Below is a small trained network, with its code and all its weights. Each question gives an input and a target symbol and asks what happens when units are switched off, that is, made to give their printed mean instead of their output.

import numpy as np


def w(rows, s, z=0):
    codes = np.array(rows[::2]) - 128.0
    scale = np.full(codes.shape[1], s)
    scale[-1] = z or s
    return codes * scale


def norm(h):
    return h / np.sqrt((h * h).mean(-1, keepdims=True) + 1e-5)


def f(y):
    return np.maximum(y, 0)


def softmax(a):
    e = np.exp(a - a.max(-1, keepdims=True))
    return e / e.sum(-1, keepdims=True)


def log_softmax(a):
    a = a - a.max(-1, keepdims=True)
    return a - np.log(np.exp(a).sum(-1, keepdims=True))


def net(x, mask):
    ids = ['αβγδηθξπστ'.index(c) for c in x.split()]
    T = len(ids)
    res = E[ids] + P[:T]
    r = norm(res)
    for j in range(3):
        rows = slice(3 * j, 3 * j + 3)
        q, k, v = (r @ M[0][rows].T for M in (Q, K, V))
        z = softmax(np.where(np.tri(T) > 0, q @ k.T / 3**0.5, -1e9)) @ v
        o = O[0][rows]
        res = res + np.where(mask[j], z, o[:, -1]) @ o[:, :-1]
    y = f(norm(res) @ A[0][:, :-1].T + A[0][:, -1])
    res = res + np.where(mask[3:11], y, B[0][:, -1]) @ B[0][:, :-1]
    return log_softmax(norm(res)[-1] @ U[:, :-1].T + U[:, -1])


Q, K, V, O, A, B = {}, {}, {}, {}, {}, {}
E = w([
[101,138,2],'α',
[54,112,255],'β',
[12,73,64],'γ',
[176,39,164],'δ',
[172,196,140],'η',
[171,58,57],'θ',
[237,172,116],'ξ',
[118,113,98],'π',
[144,197,76],'σ',
[199,97,69],'τ',
],0.016)
P = w([
[171,253,87],'0',
[190,228,125],'1',
[189,214,144],'2',
[186,188,153],'3',
[181,176,166],'4',
[194,197,153],'5',
[127,152,215],'6',
],0.005)
Q[0] = w([
[90,64,178],'h1',
[84,82,136],'h1',
[32,184,172],'h1',
[173,207,159],'h2',
[158,102,143],'h2',
[148,217,73],'h2',
[12,109,156],'h3',
[102,31,178],'h3',
[122,122,53],'h3',
],0.011)
K[0] = w([
[112,93,87],'h1',
[163,67,133],'h1',
[145,168,157],'h1',
[68,127,187],'h2',
[98,7,134],'h2',
[8,136,136],'h2',
[185,130,90],'h3',
[180,124,121],'h3',
[83,42,130],'h3',
],0.012)
V[0] = w([
[74,92,54],'h1',
[148,97,82],'h1',
[220,161,34],'h1',
[174,169,88],'h2',
[76,193,143],'h2',
[81,170,140],'h2',
[169,71,81],'h3',
[60,95,189],'h3',
[12,100,213],'h3',
],0.011)
O[0] = w([
[153,97,120,85],'h1',
[115,147,145,156],'h1',
[78,134,146,255],'h1',
[127,135,143,173],'h2',
[32,89,133,75],'h2',
[117,115,161,82],'h2',
[2,107,84,170],'h3',
[78,75,202,55],'h3',
[100,153,140,9],'h3',
],0.0093,0.0087)
A[0] = w([
[141,132,129,113],'n1',
[80,165,79,108],'n2',
[4,175,146,121],'n3',
[86,114,53,2],'n4',
[120,167,202,125],'n5',
[176,208,144,113],'n6',
[165,141,66,77],'n7',
[149,185,74,172],'n8',
],0.014,0.0069)
B[0] = w([
[148,208,218,138],'n1',
[165,20,198,171],'n2',
[157,192,80,171],'n3',
[147,85,237,147],'n4',
[193,12,254,154],'n5',
[64,92,117,216],'n6',
[153,173,161,194],'n7',
[70,105,145,254],'n8',
],0.009,0.0098)
U = w([
[49,47,96,125],'α',
[59,184,224,103],'β',
[223,109,151,137],'γ',
[145,107,208,254],'δ',
[110,100,176,101],'η',
[171,76,78,137],'θ',
[100,49,199,55],'ξ',
[17,159,112,158],'π',
[153,138,30,57],'σ',
[140,249,142,155],'τ',
],0.018,0.0062)

Each question gives the input, a string of symbols that net reads in full, and the target symbol t.
The units are the heads (3 rows each of Q, K, V and O) and the neurons (one row each of A and B). Each row of codes is followed by its name. A weight is (code - 128) times the scale printed after its matrix; where a second scale follows, it is the last column's (O, A, B and U).
mask holds one flag per unit, heads first, then neurons. A switched-off unit (its flag False) gives its mean, the last column of its rows in O or B, instead of its output. The means were averaged over made-up inputs and are rounded, as every weight is.
A unit's drop is (log p(t) with every unit on - log p(t) with that unit switched off) / (log p(t) with every unit on - log p(t) with every unit switched off).
The circuit of an input: a set's keep is (log p(t) with only the set's units on - log p(t) with every unit switched off) / (log p(t) with every unit on - log p(t) with every unit switched off). Starting from all 11 units, units are removed one at a time, each time the one whose removal leaves the highest keep (on an exact tie, the one counted first), for as long as the keep stays at least 0.8.
units of the circuit, in order: the units of the circuit, biggest drop first
most important unit: the unit with the biggest drop
top k neurons: the k neurons with the biggest drops, biggest first
heads that matter: for each layer, one digit per head in row order, 1 if its drop is at least 0.15 and else 0, layers parted by /
drop when u is switched off: that unit's drop, to one decimal
input γ θ δ δ σ σ, target β: units of the circuit, in order -> [h3]
input θ η η σ ξ, target τ: top 2 neurons -> [n2, n5]
input δ ξ ξ ξ σ τ, target σ: top 2 neurons -> [n5, n8]
input δ α α β α η, target δ: units of the circuit, in order -> [n5, h3]
input ξ η θ σ, target π: heads that matter -> 010
input δ ξ η δ σ π, target ξ: top 3 neurons -> [n2, n4, n7]
input β σ η, target δ: units of the circuit, in order -> [h3, n5]
input γ ξ θ ξ, target ξ: heads that matter -> 011
input σ τ γ π σ, target β: top 3 neurons -> [n3, n5, n2]
input σ δ ξ δ η, target β: heads that matter -> 001
input π η β α, target δ: heads that matter -> 111
input ξ δ θ α α, target α: top 3 neurons -> [n2, n4, n5]
input ξ π ξ δ α η, target β: top 2 neurons -> [n6, n5]
input ξ α δ δ ξ, target τ: most important unit -> h2
input δ δ ξ ξ δ π, target ξ: heads that matter -> 001
input β σ ξ τ, target δ: heads that matter -> 001
input δ δ β δ ξ, target δ: drop when h3 is switched off -> 2.9
input τ δ σ τ, target σ: drop when n7 is switched off -> 0.2
input α β η ξ ξ τ, target δ: drop when h3 is switched off -> 0.9
